Small tables with named rows and columns. After each table, cells are looked up by row and column.

zome
columns: sutegad, lalug, nanoke, kevuz
nol: [4.711, 0.248, -0.592, 2.775]
kufun: [-1.450, -2.706, 2.663, 4.034]
lep: [0.515, 0.782, 5.847, 2.544]
kat: [-1.323, -2.099, 2.671, 3.000]
gof: [5.162, 3.978, 1.323, 4.814]
tam: [-0.519, 0.505, 6.004, 4.035]
mes: [1.901, 1.444, -1.033, 2.549]
nadub: [1.395, -2.596, 1.712, 5.379]
fifivi: [-2.294, 2.938, 5.340, 3.597]
fogi: [-4.050, -1.917, 4.212, 4.978]
retag: [-6.569, -0.705, 4.190, 5.834]
nos: [2.878, 3.660, 2.374, 1.940]

sutegad of nos = 2.878
lalug of nos = 3.660
kevuz of kat = 3.000
sutegad of kat = -1.323
sutegad of tam = -0.519
lalug of nadub = -2.596
lalug of nol = 0.248
kevuz of kufun = 4.034
kevuz of nos = 1.940

tep.tsv
	nuza	dur	zesag	madipur	ginebi	zepov	didagi	danugi	dud	rade
paz	73608	53893	38125	22246	41712	49071	43224	28462	41514	11816
gagute	21874	27461	44551	53759	45671	31297	91407	63909	29880	29416
fozi	23159	56184	45635	75844	45571	14072	52580	56180	31343	38908

What is the zesag of fozi in tep?
45635
What is the rade of gagute in tep?
29416
What is the rade of fozi in tep?
38908
What is the nuza of fozi in tep?
23159
What is the dur of gagute in tep?
27461
What is the dud of gagute in tep?
29880
What is the didagi of paz in tep?
43224
What is the rade of paz in tep?
11816
What is the nuza of paz in tep?
73608

bim =
|  | zumeseb | mogub | rivuvip |
|---|---|---|---|
| nemizi | 4567 | 4580 | 4569 |
| gis | 3428 | 781 | 2017 |
| mivalo | 3754 | 5674 | 4214 |
| tipo | 4451 | 4685 | 4495 |
| gatevo | 3269 | 3089 | 5746 |
| digezu | 4500 | 7589 | 6984 |
| tov | 7255 | 2903 | 3663 |
| dokise | 3756 | 3977 | 5437 |

What is the rivuvip of mivalo in bim?
4214
What is the mogub of gis in bim?
781
What is the rivuvip of dokise in bim?
5437
What is the rivuvip of nemizi in bim?
4569
What is the zumeseb of dokise in bim?
3756
What is the rivuvip of gatevo in bim?
5746
What is the mogub of mivalo in bim?
5674
What is the mogub of tipo in bim?
4685
What is the rivuvip of tipo in bim?
4495

bizetom
         sis  tup  fugip
denonu   180   73    172
tikemin  169  104    176
pefafa   171  182    229
ketifin  155  212     27
simume   154  211     26
tuz       73  120    152
mal      155  213     31
vasati    69  120    153
zepar    169  165    219
nugo     137  133    123
kud      170  165    215

simume, tup => 211
tuz, fugip => 152
zepar, tup => 165
kud, tup => 165
tikemin, tup => 104
zepar, sis => 169
nugo, fugip => 123
nugo, sis => 137
denonu, sis => 180

marotos =
|  | razov | tati | des | ferek |
|---|---|---|---|---|
| gis | 90.873 | 80.156 | 53.052 | 73.824 |
| bisuzuz | 39.861 | 59.032 | 48.138 | 45.207 |
| zopur | 47.106 | 74.255 | 98.281 | 27.936 |
| mibire | 62.437 | 26.357 | 56.127 | 55.225 |
| roruvag | 40.488 | 85.495 | 44.781 | 46.787 |
| zitu | 43.380 | 55.586 | 36.660 | 52.855 |
| tos | 33.560 | 42.315 | 92.609 | 22.457 |
| fip | 39.846 | 43.128 | 51.423 | 44.482 |

zopur, tati -> 74.255
fip, tati -> 43.128
fip, ferek -> 44.482
gis, tati -> 80.156
mibire, des -> 56.127
mibire, ferek -> 55.225
Which row has the largest tati? roruvag

kam:
fields: fop, gokomi, gen, miv, paf, bitakeb, fidupi, siresu, kir
dirasi: [0.38, 0.40, 0.43, 0.50, 0.66, 0.42, 0.44, 0.43, 0.51]
lesep: [0.56, 0.49, 0.50, 0.34, 0.44, 0.27, 0.51, 0.45, 0.58]
zilus: [0.31, 0.27, 0.51, 0.21, 0.05, 0.36, 0.39, 0.31, 0.54]
vesoti: [0.52, 0.54, 0.49, 0.37, 0.52, 0.49, 0.48, 0.55, 0.52]
veg: [0.36, 0.45, 0.46, 0.71, 0.57, 0.50, 0.45, 0.36, 0.49]
pom: [0.55, 0.44, 0.48, 0.65, 0.52, 0.28, 0.46, 0.77, 0.51]
kuze: [0.47, 0.67, 0.50, 0.48, 0.28, 0.26, 0.54, 0.60, 0.50]
gug: [0.43, 0.52, 0.43, 0.84, 0.69, 0.39, 0.62, 0.62, 0.41]
bukazet: [0.45, 0.48, 0.51, 0.31, 0.27, 0.57, 0.57, 0.37, 0.55]
povuf: [0.57, 0.41, 0.48, 0.05, 0.59, 0.49, 0.42, 0.46, 0.49]
dab: [0.55, 0.53, 0.43, 0.49, 0.52, 0.39, 0.41, 0.64, 0.44]
zer: [0.47, 0.44, 0.52, 0.52, 0.48, 0.66, 0.64, 0.54, 0.48]
vil: [0.57, 0.30, 0.48, 0.36, 0.28, 0.36, 0.44, 0.48, 0.39]
koze: [0.49, 0.38, 0.48, 0.70, 0.50, 0.42, 0.42, 0.59, 0.44]

gokomi of gug: 0.52
paf of kuze: 0.28
miv of povuf: 0.05
miv of vesoti: 0.37
kir of pom: 0.51
fop of povuf: 0.57
fop of koze: 0.49
fidupi of kuze: 0.54
kir of dirasi: 0.51
fop of pom: 0.55
siresu of dab: 0.64
siresu of zilus: 0.31
fidupi of lesep: 0.51
siresu of vil: 0.48
fidupi of vil: 0.44
gen of zer: 0.52
miv of zilus: 0.21
paf of pom: 0.52
gokomi of kuze: 0.67
bitakeb of kuze: 0.26

Table retu
,dofabe,foluz
zap,159,111
doz,196,63
dafon,143,114

dafon, dofabe: 143
zap, dofabe: 159
dafon, foluz: 114
doz, dofabe: 196
doz, foluz: 63
zap, foluz: 111

nokima:
|  | nutunus | gozif | geb | vez | mugozed | gonil | medas | tobu |
|---|---|---|---|---|---|---|---|---|
| kana | 66.46 | 54.71 | 74.04 | 77.91 | 21.84 | 38.89 | 51.19 | 61.93 |
| fogizer | 69.97 | 62.40 | 65.42 | 63.94 | 60.22 | 63.70 | 68.25 | 66.47 |
| sur | 62.22 | 73.81 | 71.83 | 57.70 | 99.75 | 82.87 | 75.94 | 75.10 |
| nekemo | 72.28 | 61.89 | 64.28 | 46.47 | 98.37 | 87.70 | 81.08 | 74.77 |
| luduzo | 74.72 | 56.26 | 65.73 | 55.41 | 65.18 | 67.89 | 73.77 | 70.25 |
| nefelol | 53.62 | 78.83 | 71.25 | 73.96 | 82.08 | 71.95 | 62.20 | 65.99 |

What is the geb of kana in nokima? 74.04
What is the tobu of nefelol in nokima? 65.99
What is the nutunus of kana in nokima? 66.46
What is the nutunus of nefelol in nokima? 53.62
What is the medas of sur in nokima? 75.94
What is the geb of luduzo in nokima? 65.73
What is the gonil of luduzo in nokima? 67.89
What is the geb of sur in nokima? 71.83
What is the medas of fogizer in nokima? 68.25
What is the medas of nefelol in nokima? 62.20
What is the nutunus of fogizer in nokima? 69.97
What is the vez of nekemo in nokima? 46.47
What is the mugozed of luduzo in nokima? 65.18
What is the nutunus of nekemo in nokima? 72.28
What is the vez of sur in nokima? 57.70
What is the gonil of sur in nokima? 82.87

zuf =
            sek     teto      mal   miboz  vorezup     gel
liber    13.385   10.451   72.452  -7.332   14.856  -1.688
beb      33.781   40.235   80.052  46.351   54.368  51.254
dodizez  14.494  -10.097  -13.045  35.015  -99.593   6.447
gema     11.353    5.308   34.904  14.721   11.884  14.315

teto of dodizez: -10.097
vorezup of gema: 11.884
miboz of liber: -7.332
vorezup of beb: 54.368
teto of gema: 5.308
mal of liber: 72.452
gel of gema: 14.315
sek of gema: 11.353
sek of liber: 13.385
mal of dodizez: -13.045
miboz of gema: 14.721
gel of dodizez: 6.447
sek of dodizez: 14.494
vorezup of liber: 14.856
mal of beb: 80.052
vorezup of dodizez: -99.593
gel of liber: -1.688
teto of beb: 40.235

mego.csv
,povu,tizus,vodez,vub,pufis,sase,tekul,zeg,noduma
luvo,0.5,0.5,0.6,0.5,0.5,0.3,0.4,0.6,0.3
piz,0.5,0.7,0.9,0.3,0.7,0.7,0.7,0.7,0.5
tup,0.0,0.2,0.3,0.1,0.1,0.2,0.1,0.2,0.8
zogi,0.0,0.2,0.3,0.1,0.1,0.1,0.1,0.2,0.7
sas,0.6,0.6,0.5,0.5,0.6,0.6,0.6,0.6,0.3
gesov,0.8,0.6,0.6,0.7,0.6,0.5,0.6,0.7,0.2
degu,0.1,0.3,0.4,0.1,0.3,0.5,0.4,0.2,0.9
gumu,0.1,0.3,0.3,0.2,0.2,0.2,0.2,0.2,0.7
zot,0.1,0.2,0.3,0.2,0.2,0.2,0.2,0.2,0.7
lag,0.2,0.3,0.3,0.3,0.2,0.2,0.2,0.3,0.7

lag, pufis: 0.2
zot, vub: 0.2
piz, noduma: 0.5
zot, povu: 0.1
sas, tizus: 0.6
lag, vodez: 0.3
tup, vodez: 0.3
piz, zeg: 0.7
Which row has the largest noduma? degu

Table lib
,kiz,ramaber,tad,dekomag,deg,res,biri,mef
kav,4.72,8.86,5.96,4.04,3.91,5.41,5.36,5.99
bem,5.60,8.78,5.85,4.75,4.57,4.58,4.55,5.94
tuserak,3.59,8.60,6.12,2.95,2.85,6.58,6.50,6.08
rif,7.58,2.60,5.92,2.86,2.81,4.59,4.66,6.25
sufogi,3.33,7.51,6.35,1.27,1.22,7.03,6.95,6.21
nekop,8.80,1.97,5.72,3.96,3.90,3.67,3.79,6.18

tuserak, dekomag: 2.95
rif, dekomag: 2.86
rif, biri: 4.66
sufogi, dekomag: 1.27
tuserak, ramaber: 8.60
nekop, deg: 3.90
nekop, biri: 3.79
nekop, dekomag: 3.96
sufogi, ramaber: 7.51
bem, biri: 4.55
kav, deg: 3.91
bem, tad: 5.85
bem, res: 4.58
rif, deg: 2.81
tuserak, mef: 6.08
nekop, tad: 5.72
kav, tad: 5.96

